(in the rows, 128 means zero)
Facts:
bedi: Φ segri; π regra
benal: Φ revol; π troskek
bradi: Φ skazis; π kliro
brakizer: κ revol bridrugril; Φ tronemal
brazedrek: κ patro; Φ klipu
brepus: Φ dofu; π pumopa
bresul: Φ logru; π trufa
bridrugril: κ dreta; Φ zoklir; π gebrotrus
brozem: Φ tromul; π maklu
brunudim: κ revol
bubru: κ bradi festos; Φ plitu; π sufler
denur: Φ tistis; π flastu
dovok: Φ dofu; π brepus
dragim: κ trufa
dreklom: κ matibru; Φ klopun
dreple: Φ zoklir; π paskegruk
dreta: Φ klebir
drevo: Φ zoklir; π klogol
drubel: Φ matibru
druskol: Φ tromul; π plosidrir
drustatam: Φ tugru
famur: Φ revol
fase: Φ dofu; π dovok
fastosta: Φ podro; π tedrir
festos: Φ logru; π bresul
fidrer: Φ logru; π lebrastik
fimus: κ festos; Φ futem; π kupu
flados: Φ futem; π fimus
flaros: κ solal; Φ klugripun; π patro
flastu: κ patro festos; Φ tistis
flekibro: Φ klebir; π pudro
fleler: κ festos; Φ tronemal; π brakizer
fuplo: Φ vadube; π zuzos
futem: Φ falu; π kote
futrol: Φ trutak
gebrotrus: Φ zoklir
greki: Φ venin
grestifor: Φ bivo
gupi: Φ dofu; π nupe
gutris: κ zozen festos; Φ dragim; π kaze
katupli: Φ klopun; π skorok
kaze: κ sufler; Φ dragim; π risto
kidri: Φ venin; π greki
kikle: Φ plitu; π savo
klebir: Φ logru; π fidrer
kleplik: Φ tugru; π drustatam
kliklor: Φ falu; π trutak
klipu: κ trutritren flastu; Φ vadube; π kubil
kliro: Φ skazis
klizor: κ tilosta zozen; Φ klugripun; π flaros
klobren: κ rinelo kluske nafin podro festos; Φ greki; π kluske
klogol: Φ zoklir; π dreple
klopun: Φ falu; π futem
klore: κ fleler; Φ zadun; π plikom
klugripun: Φ brunudim; π segri
kluske: Φ greki
kluzek: Φ nafin; π skadraplan
kodras: Φ revol; π famur
kofar: Φ matibru; π solal
kote: κ kluske; Φ falu
kubil: Φ vadube
kupu: κ skadraplan bedi; Φ futem
lasta: Φ tilosta; π zozen
lebrastik: Φ logru
maklu: Φ tromul
matibru: Φ tistis; π tosko
mizim: Φ fizuplin
musostos: Φ vadube; π fuplo
nafin: κ festos; Φ tugru; π kleplik
nikla: κ revol bradi nupe; Φ tugru; π zutun
nonu: κ nafin; Φ kaze; π plura
numak: Φ bresul
nupe: κ patro; Φ dofu; π fase
pagrun: Φ matibru; π drubel
paklo: Φ matibru; π kofar
papu: Φ tilosta; π vebridra
paskegruk: Φ zoklir; π bridrugril
patro: Φ klugripun
piplik: Φ greki; π klobren
plikom: κ dreta; Φ zadun; π puse
plitu: Φ sizor; π stibi
ploridrum: Φ falu; π skazis
plosidrir: Φ tromul; π brozem
pludutrak: κ trutritren; Φ sizor
plura: κ trutritren bridrugril bedi; Φ kaze
podro: Φ bivo; π pufu
pudro: Φ klebir; π dreta
puflaple: κ drubel; Φ skazis; π bradi
pufu: Φ bivo; π storar
pumopa: κ rinelo dreta; Φ dofu
puse: Φ zadun; π tiplem
ranugres: Φ brunudim
regra: Φ segri
remos: κ fizuplin; Φ dragim; π gutris
revol: κ bridrugril festos
rinelo: Φ revol; π stanuzin
riskar: Φ klopun; π viten
risto: Φ dragim
savo: Φ plitu
segri: Φ brunudim; π ranugres
sikluskam: Φ bresul; π numak
skadraplan: Φ nafin; π teflu
skazis: Φ falu; π tilosta
skorok: Φ klopun; π trutritren
solal: κ nafin; Φ matibru; π pagrun
somugan: κ trutritren; Φ podro
stanuzin: κ nafin; Φ revol; π benal
stegigo: Φ tronemal; π fleler
stibi: Φ sizor; π tromul
storar: κ festos; Φ bivo; π truran
sufler: κ dreta festos; Φ plitu; π kikle
tastan: κ flastu; Φ trutak; π futrol
tedrir: Φ podro; π somugan
teflu: κ somugan flastu drubel tosko; Φ nafin
tilok: κ matibru; Φ zadun; π tukan
tilosta: κ festos; Φ falu; π kliklor
tiplem: Φ zadun
tistis: κ remos
tokur: Φ zadun; π tilok
tosko: Φ tistis; π denur
tromul: κ bedi festos; Φ sizor; π tufe
troskek: Φ revol; π kodras
trufa: Φ logru; π klebir
truran: Φ bivo; π grestifor
trutak: κ dreta; Φ falu; π klopun
trutritren: κ festos; Φ klopun; π riskar
tufe: Φ sizor; π pludutrak
tukan: Φ zadun; π klore
vebridra: Φ tilosta; π lasta
vepor: Φ greki; π piplik
vidru: κ skadraplan bridrugril; Φ klipu; π brazedrek
viten: Φ klopun; π dreklom
zadun: Φ brunudim; π klugripun
zame: κ bridrugril; Φ vadube; π musostos
zoklir: κ klore; Φ fizuplin; π mizim
zozen: κ revol festos; Φ tilosta
zutun: Φ tugru; π nafin
zuzos: Φ vadube; π klipu

Known rows:
flekibro: [ 96 165 137 111 201 137 118 133 116 102 123  62 163  96 137 132 122 120
 127 134 113 136 154 116 116 204]
klebir: [131 113 178 142 201 156 121  85 136  77 121 109 178 123 136  97  95 108
 132 131 118 124 133 137 123 174]
fidrer: [122 113 154 135 179 140 134 127 121  98 117 109 163 117 121 100 123  89
 128 129  87 106 170 112 109 156]
logru: [125 129 152 152 197 145 138 127 128  91 115  94 166  84 137 113 112 104
 125 137 112 116 161 111 122 172]
kluske: [115 123 168 141 166 122 145 126 112  93 123 136 142 123 122 111 146  55
 141  99 104  81 175 117 144 151]
vidru: [ 76 160 154 119 202 141 108 124 153  92 121  36 132 103 126 150 104  81
 105 111 114 126 151 132 128 214]
grestifor: [135  99 162 151 171 144 138 126 126 102 123 119 163 125 121 100 120  73
 124 126  76 101 166 109 117 149]
zame: [ 64 146 147 100 199 153 124 128 133  99 111  47 140 105 128 139 104  93
 134 114 132 125 155 113 110 212]
musostos: [113 174 133 132 196 124 112 137 130  95 116  72 152 100 142 129 123  88
 100 121  94 127 160 125 128 190]
ranugres: [120 109 147 138 149 152 135 132 129  98 103 126 167 124 117 111 122  69
 138 129  72  95 165 123 123 143]
katupli: [109 145 112  98 193 162  50 123 113  90 123  76 152 107 135 116  98 121
 133 119 110 106 133  90 117 233]
tastan: [ 92 151 143  89 197 166  75  93 139  85 103  97 140 101 124 154  90 108
 121 107 106 124 129 107 108 218]
trutak: [116  88 150 132 189 152 110 134 139  83  93  90 149  87 119 122  93  83
 168 104 130  81 171  95 105 199]
podro: [ 93 163 147 129 210 148 130 119 123  80 101  90 149  81 140 146 131 104
 152 113 155 137 155 109 146 218]
puflaple: [101 151 121  90 202 142 101 120 137 105  95  87 143  74 127 153  95 116
 116 118  99 119 149  96 106 216]
tiplem: [121 104 173 135 151 156 134 113 141  81  98 127 158 129 109 121 111  88
 146 123  70 111 138 159 108 113]
ploridrum: [116 155 151  89 200 140  79 106 137  77  96  83 148 100 135 156  88 143
 147  89 117 138 116 135  91 185]
regra: [128  95 158 147 151 191 115 145 128  94  99 118 162 129 106 108 122  74
 141 140  71 114 171  95 119 146]

Rows:
No name comes twice in this set of rows, the named rows included.
[ 87 165 121 137 187 176  90 130 155  60  99  76 161 106 140 152 106 108
 155 137  94 153 114 144 155 192] | zadun

The same things again, as new rows of numbers:
Known rows:
bubru: [123 115  84 164 130 116 175 154 156  66  73 127 116  66 195 101 184  87
 146 136 161 103 140 165 117 134  97 141 140 144 120 140]
bivo: [133 150 127 136 130 111 114 132 110 133 120 114 131 116 134 127 122 136
 126 132 137 131 122 108 132 120 127 144 114 116 127 149]
grestifor: [137 143 156 118 147 130  65 108 120 178 131 176 106 218  96 103 113 122
 147 155 107 139 131 166 125 119 107  88 115 117 114 140]
zame: [143  95  95 128 117 133 195 158 148  91 106 115 101  60 177 141 174 102
 156 183 151 152 146 142 135 140 126 151 119 158 125 116]
fastosta: [138 126  90 135 121 143 182 166 126  87  99 134 110  80 169 152 176 106
 145 182 152 121 135 105 130 134 115 155 126 136 120 122]
podro: [145 153  93 144 130 121 168 163 114  92  94 129 115  54 178 147 170 121
 140 176 164 124 125  93 130 128 109 173 109 128 117 151]
plosidrir: [ 77 113 112 138 117 108 126 126 135 112  99  60 155 110 167 113 151 116
 146  55 122 129 154 137 133 138 154 128 164  99 137 121]
kleplik: [156 137 152 127 127 106  98 121 110 152 152 149 114 192  95 104 142 108
 124 123  94 131 119 132 140 102 128 113 132 125 132 127]
tilok: [106  81 134 128 140 116 193 106 149 128 128 118 154 117 137 119 130 162
 139  72 123 146 129 118 118 156 157 167 120 133 151 115]
flastu: [154  94 170 146 140  79 102 126 136 146 160 180 110 179  86  60  93 118
 110 133 110 115 100 154 118  96 111 127 156 133 157 115]
fuplo: [126 131 125 132  99 149 125 143 115 121 146  88 143 145 104 140  96 136
  89 102 119 110 128  98 143 125 152 114 132 129 141 116]
tufe: [143 144 143 139 125  95  87 125 121 147 138 136 118 189 113  88 157 103
 128  83  94 133 136 153 141 105 120 102 140 117 130 140]
pludutrak: [123 102 162 136 147 109  54 121 161 175 136 179 105 200 115  60  98 135
 145 105 117 153 153 207 121 131  93  83 143 112 138 135]
greki: [104 131 127 131 127  98 128 118 110 127 113  71 155  89 146 132 124 139
 136 108 135 130 122  92 130 123 160 165 134 104 139 131]
vepor: [137 125  91 133 120 145 181 166 125  86  99 135 109  80 168 152 178 105
 145 183 151 120 135 106 130 136 116 153 127 136 119 121]
tromul: [120 139 124 172 116  92 107 132 134 109 119  75 153 106 136  84  91 134
  85  53 143 100 123 144 130 116 128 123 130 128 142 160]
kaze: [138 138 138 147 107 115 121 134 121 131 139  89 133 107 117 122  80 151
  84  90 139 115 124 101 138 119 136 134 115 127 145 131]
pagrun: [158 135 156 125 127 102 104 132 101 156 151 149 104 194  92 107 122  99
 125 142  88 130 107 133 135  97 131 114 133 123 135 126]

Rows:
No name comes twice in this set of rows, the named rows included.
[160 137 142 130 117 126  71  89 116 153 147 130 131 193  93  95 185 123
 121 131 115 117 144  91 164  97 132 118 126 135 135 103] | paskegruk
[139 104  99 135 126 146 184 163 151  96 107 143  99  63 179 135 165 118
 141 170 155 131 135 128 132 143 115 155 130 144 136 115] | remos
[ 92  66 138 127 124 116 138 129 152 128 136  96 143  97 141 111 105 149
 131  98 131 139 136 124 128 140 159 153 169 113 167  87] | nupe
[151 125  93 149 123 139 148 131 142  99  98 119 121  42 181 123 198 144
 135 175 188 119 150  78 151 131 111 178 108 143 132 118] | zoklir
[ 94  75 137 127 123 116 139 125 146 127 129  93 141  99 141 113 108 143
 132 104 132 133 133 118 127 136 158 151 164 112 162  87] | brazedrek
[145 132  98 139 138 172 182 143 149 110  92 155  85  60 193 133 168 115
 131 161 152  98 115 129 133 142 110 152 116 144 132 121] | nonu
[135 149 130 134 130 110 119 138 106 135 121 115 126 117 133 130 111 131
 128 141 132 130 116 110 129 120 130 143 115 114 128 148] | logru
[119 130  79 151 118 132 167 172 141  76  81 117 117  75 196 128 198  96
 152 124 152 125 160 139 131 143 104 136 140 124 116 139] | druskol
[127 108 143 129 121 127 122 129 152  98 185 143 160 106  78 132  66 144
  68 101 132 102 100 142 110 119 125 113 171 155 139 116] | trutritren
[142 118 174 138 157  93  51 119 143 188 145 189 105 178 103  67  72 160
 135 140 130 156 128 169 119 121  91 116 122 110 141 147] | klipu
[109 137 150 116 168 188  88  99 146 190 115 217 123 251  90 119  57 182
 154 148 131 147 149 185  95 173  84  70  61 127  94 167] | tiplem
[ 96  67 133 122 120 107 146 121 146 125 132  73 143  93 142 115 115 134
 142 109 128 152 140 134 132 136 168 149 157 126 158  93] | plura
[146 101  97 142 139 133 227 148 150  87 106 166 118  81 165 132 174 129
 146 153 153 135 128 123 116 151 109 173  99 162 124 136] | klizor

The same things again, as new rows of numbers:
Known rows:
sizor: [125  99 116 187 118  97 102 140 133 118 160 132 165 123 130 106 132 152
 134 102 119 161 143 128 138 132 110 160 140 139 115  44 111 138 121]
kliro: [145 100 115 170 148 145  99 132 191 143 195 139 124 161 112 108 100  96
  95 115 104 184 138  91 120 197 142 169  75  94 145  38  84 165 124]
vadube: [130  99 116 187 123  98 102 140 133 119 164 133 165 127 129 105 130 150
 132 104 117 164 144 127 139 133 113 160 137 135 114  43 109 142 121]
ploridrum: [129 106 145 176 147 134 133 135 143 100 197 131 138 169 147 107  92 104
  91 122  95 183 146  84 149 192 145  96  66 104  99  76  93 167 123]
bedi: [ 82 127 154 167 100 121 130 142  95  98 169 137 154 134 145 137 118 154
 139 116 126 170 132 127 127 130 139  98  87 148  93  44 104 158 122]
klipu: [144 101 141 208  83  90  88 149  57 146 143 129 166 155 123 119 137 107
 122  83 144 190 187 130 113 141  76 171 147  96 141 122 115 118 122]
nafin: [115 118 112 171  83  94  64 142 194 147 167 160 140 107 119 111  85 157
 109  92  98 164 149  91 127 132  73 161 149 138 169 110  77 157 110]
lasta: [145  99 119 169 149 150 103 138 195 143 195 137 120 162 114 112 100  96
 102 113 109 183 133  92 129 199 144 172  81  94 154  36  85 167 125]
denur: [131 102 112 164 133 132 103 134 177 132 175 163 142 116 111 124 133 142
 136 102 132 161 133 128 114 155 104 170  87 142 129  40  94 130 122]
nonu: [ 81 134 138 163  84  99  90 152 162 100 194 151 152 107 147 132  95 148
 123 104 112 157 176  79 131 153 132  93 130 143 130 126 100 167 114]
lebrastik: [133  98 142 191  99 125 124 139  66 129 191 177 167 169 110 105 143 116
 138  86 145 191 174 148 114 173 117 173 146 122 127 120 111 119 107]
zutun: [ 93 114 116 174 148 112 122 132  82 107 163 167 128 115 130 106 131 131
 135 110 127 155 146 128 169 133 133 157  98 149 114  59 104 161 125]
klobren: [105 129 114 164  94 113  68 143 188 145 176 179 123 110 113 135  98 146
 126  91 131 163 147 100 114 161  78 164 133 137 158  95  81 141 117]
druskol: [ 85  98 155 162 109 124 133 143  35  98 196 139 142 128 150 112 102 151
 130  95 111 156 131 138 135 133 124  95  31 149 125 105 113 156 121]
fimus: [141 146 144 200 148 117  73 134 178 143 178 154 115 171 144 104  85 102
  83 111  98 183 152  97 183 183 120 136 136 110 160 124  78 167 124]
fuplo: [130 102 112 166 132 133 102 134 176 133 176 162 140 118 111 121 132 141
 137 103 130 163 133 126 114 157 106 170  84 141 130  39  94 130 123]
nupe: [ 92 140 133 194 138  96  96 125  57 127 144 141 118 109 138 130 136 100
 129  89 139 160 162  86 144 134 102 137  88 141 128 115 111 162 126]
fleler: [102 147 129 193 138 103  73 136 152 135 148 178 115 151 143 110  89 150
 126  98 117 162 144 133 180 134  78 121 138 150 153 130  80 160 122]

Rows:
No name comes twice in this set of rows, the named rows included.
[146  99 124 194 148 106  96 133 165 133 192 128 160 165 132 102  98 102
  83 118  96 186 157  91 153 176 141 163 132  92 120  41  98 167 123] | falu
[139 103 130 184  89  97  66 132 175 146 163 138 127 114 132 109  93 156
 112  81 108 160 130 136 121 132  74 162  95 132 168  77  91 124 119] | tromul
[122 123 117 176 106 110  77 128 168 144 152 146 123 111 114 148 135 114
 131  86 141 165 141  90 111 161  83 163  78 125 141  76  99 131 124] | teflu
[146 118 129 205 135 112  66 135 196 147 175 131 116 171 132 104  85 133
  82  99  95 186 132  92 161 187  83 162 141  92 167  70  78 167 121] | tilosta
[110 129 158 188 136 116 104 139 152 106 196 128 125 166 149 118  91  96
  87 112  99 180 156  79 148 196 145  95  66  94 114 106  97 167 124] | puflaple
[ 90 139 127 191 139  97  97 126  64 124 148 147 118 109 137 125 134 105
 129  91 140 157 161  92 148 135 104 139  95 144 125 113 108 161 126] | brazedrek
[ 84 118 113 160  83 103  65 148 195 141 193 185 147 101 109 138 100 134
 117  94 132 159 183  79 112 171  91 169 138 132 168  95  89 160 115] | solal
[143 100 122 200 149 101  93 126 154 130 185 129 134 150 141 101 101  98
  83 118  95 172 151  85 182 153 145 163 120  98 126  38  99 167 125] | skazis
[ 95 100 136 164 144 114 116 133  21 103 188 173 122 107 143 104 115 133
 125  92 127 153 136 142 168 132 108 163  37 150 152  80 112 154 125] | plosidrir
[144 100 162 208 121 118  75 124 119 145 198 161 166 172 111 102 126  91
  86  84 144 193 189 124 114 199 135 172 146  90 143 134  99 162 105] | kote
[130 131 121 184 110 111  89 123 147 145 145 137 118 118 116 158 139 102
 134  83 144 172 137  90 111 161  78 158  62 126 135 102 105 130 126] | somugan
[ 89 102 128 181 116 102 125 138 126  99 181 130 164 137 148 108 117 155
 134 110  99 157 135  99 149 132 137  95 115 144  96  56 109 163 119] | podro
[ 95 136 135 176 121 133 129 146 166 100 176 148 126 171 149 113  86 157
 137 115  98 169 130 140 168 135 100  94 134 150 112 129  81 159 116] | festos
[ 82 134 118 165 113  93  71 141 152 119 177 179 132 102 132 111 105 125
 114 101 125 154 186  83 164 138 117 153 138 145 156 110  99 167 121] | stanuzin

The same things again, as new rows of numbers:
Known rows:
flados: [145 126 133 106 118 121 129 137 104 129 138 134 137 137 127 111 122 132
 136 118 128 153  97 121 124 134 141 154  89 134]
fimus: [146 135 148  40 103 122 116 122 141 144 138 131 147 113 136 124 131 139
 130 118 138 122 115 126 104 128 126 132 107 116]
fuplo: [127 121 122 140 132 121 121 131 141 137 130 132 126 140 122 127 117 122
 124 134 133 120 123 128 145 122 121 122 141 133]
zuzos: [125 119 117 172 148 136 141 125 121 140 124 127 131 110 130 135 128 126
 130 127 123 113 138 126 134 121 119 104 147 124]
vadube: [125 127 120 113 128 128 115 132 126 121 127 125 131 136 127 123 130 128
 123 133 122 136 133 134 130 127 119 115 134 128]
brakizer: [123 130 129 163 125 108 145 133 160 140 133 124 127 132 123 129 123 119
 126 101 133 142 153 137 136 121 154 139 147 118]
paskegruk: [139 124 119 178 139 129 171 126 119 130 131 117 126 129 127 141 127 125
 122 118 123 107 112 122 109 117  87  90 153 124]
patro: [115 128 130 147 123 116 122 132 144 139 121 144 100 154 122 131 121 121
 116 129 127  98 127 128 146 132 139 115 125 132]
solal: [117 129 138 133 158 157 135 121 158 119 125 155 108  94 124 106 119 121
 123 110 141 122 128 132 155 115 117 130 147 137]
fase: [126 121 123 139 132 120 122 131 140 137 130 133 127 140 121 127 117 122
 124 133 133 120 122 128 145 122 123 122 140 133]
stanuzin: [124 140 146  84 114 142 140 122 136 114 127 142 100 102 124 113 135 131
 135 118 139 128 109 129 138 124 124 138 139 135]
pumopa: [128 131 123 228 146 150 146 125 133 114 118 126 164 105 143 153 122 127
 110 160 133 114 193 114 103 131 106 148 145 119]
tedrir: [125 130 131  94  97 122 122 129 123 127 126 124 115 138 123 121 134 132
 139 141 133 132 111 129 137 127 127 131 137 131]
podro: [125 125 130  87 127 128 113 129 115 112 129 124 122 153 126 112 127 129
 133 126 120 165  95 138 125 133 124 136 111 136]
gutris: [126 134 148  60 110 126 118 115 147 136 129 120 123 127 131 128 134 136
 137 126 136 129 109 133 110 127 125 130 127 120]
venin: [124 127 119 111 127 129 115 132 125 121 127 125 131 136 127 124 130 127
 123 133 122 136 132 135 129 127 118 116 134 129]
nikla: [125 129 142 126 128 125 138 124 128 123 131 118 112 146 126 117 129 128
 145 104 128 163 105 134 123 132 154 157 105 130]
bradi: [145 134 129  82  89 114 126 141 117 136 137 134 136 121 124 117 132 135
 133 128 135 129 123 122 133 128 138 135 118 127]

Rows:
No name comes twice in this set of rows, the named rows included.
[124 128 142 140 120 120 146 123 127 120 130 119 117 147 128 117 128 126
 145 105 128 170 111 135 128 132 154 165 112 128] | vidru
[133 133 133  96  92 117 139 130 122 123 131 119 113 146 121 125 133 131
 135 136 133 127  97 126 125 126 113 125 139 133] | mizim
[130 127 150  61 154 122 110 106 133 124 139 120 124 122 130 143 130 131
 143 111 127 150  76 133 123 136 147 163 105 137] | bubru
[126 127 143 124 127 130 137 121 121 116 129 125 112 146 128 115 127 128
 143 111 128 152  99 131 135 133 141 154 104 135] | remos
[144 145 115 207 157 154 135 145 134 117 129 124 163  95 132 145 127 128
 106 146 136 103 212 111  91 130 133 139 113 123] | kote
[125 128 125 116 127 130 122 128 133 117 127 127 130 132 130 123 133 127
 123 120 124 134 140 137 133 128 122 119 132 125] | dragim
[117 126 121 175 144 131 145 129 122 143 118 139 112 111 129 139 128 125
 122 129 119 108 137 125 124 127 134 101 143 123] | ranugres
[144 127 126 138 120 113 133 137 141 142 139 141 147 124 127 121 119 123
 118 105 135 117 147 126 147 123 137 131 121 124] | kupu
[114 147 119 219 154 147 137 144 131 126 112 133 113 111 127 155 128 126
 106 165 124  99 184 114  79 137 146 122 126 126] | puse
[125 131 131 100  97 120 127 130 125 128 127 122 114 137 122 121 134 131
 141 137 134 134 115 129 138 127 133 133 137 131] | skadraplan
[127 127 119  97 138 122 108 129 126 118 132 125 133 122 125 136 134 127
 125 130 120 134 126 135 141 130 131 125 138 134] | sizor
[112 143 146 102  97 124 139 129 135 124 119 147  83 123 124 122 136 130
 129 126 130 122 115 128 130 133 148 135 131 131] | flaros

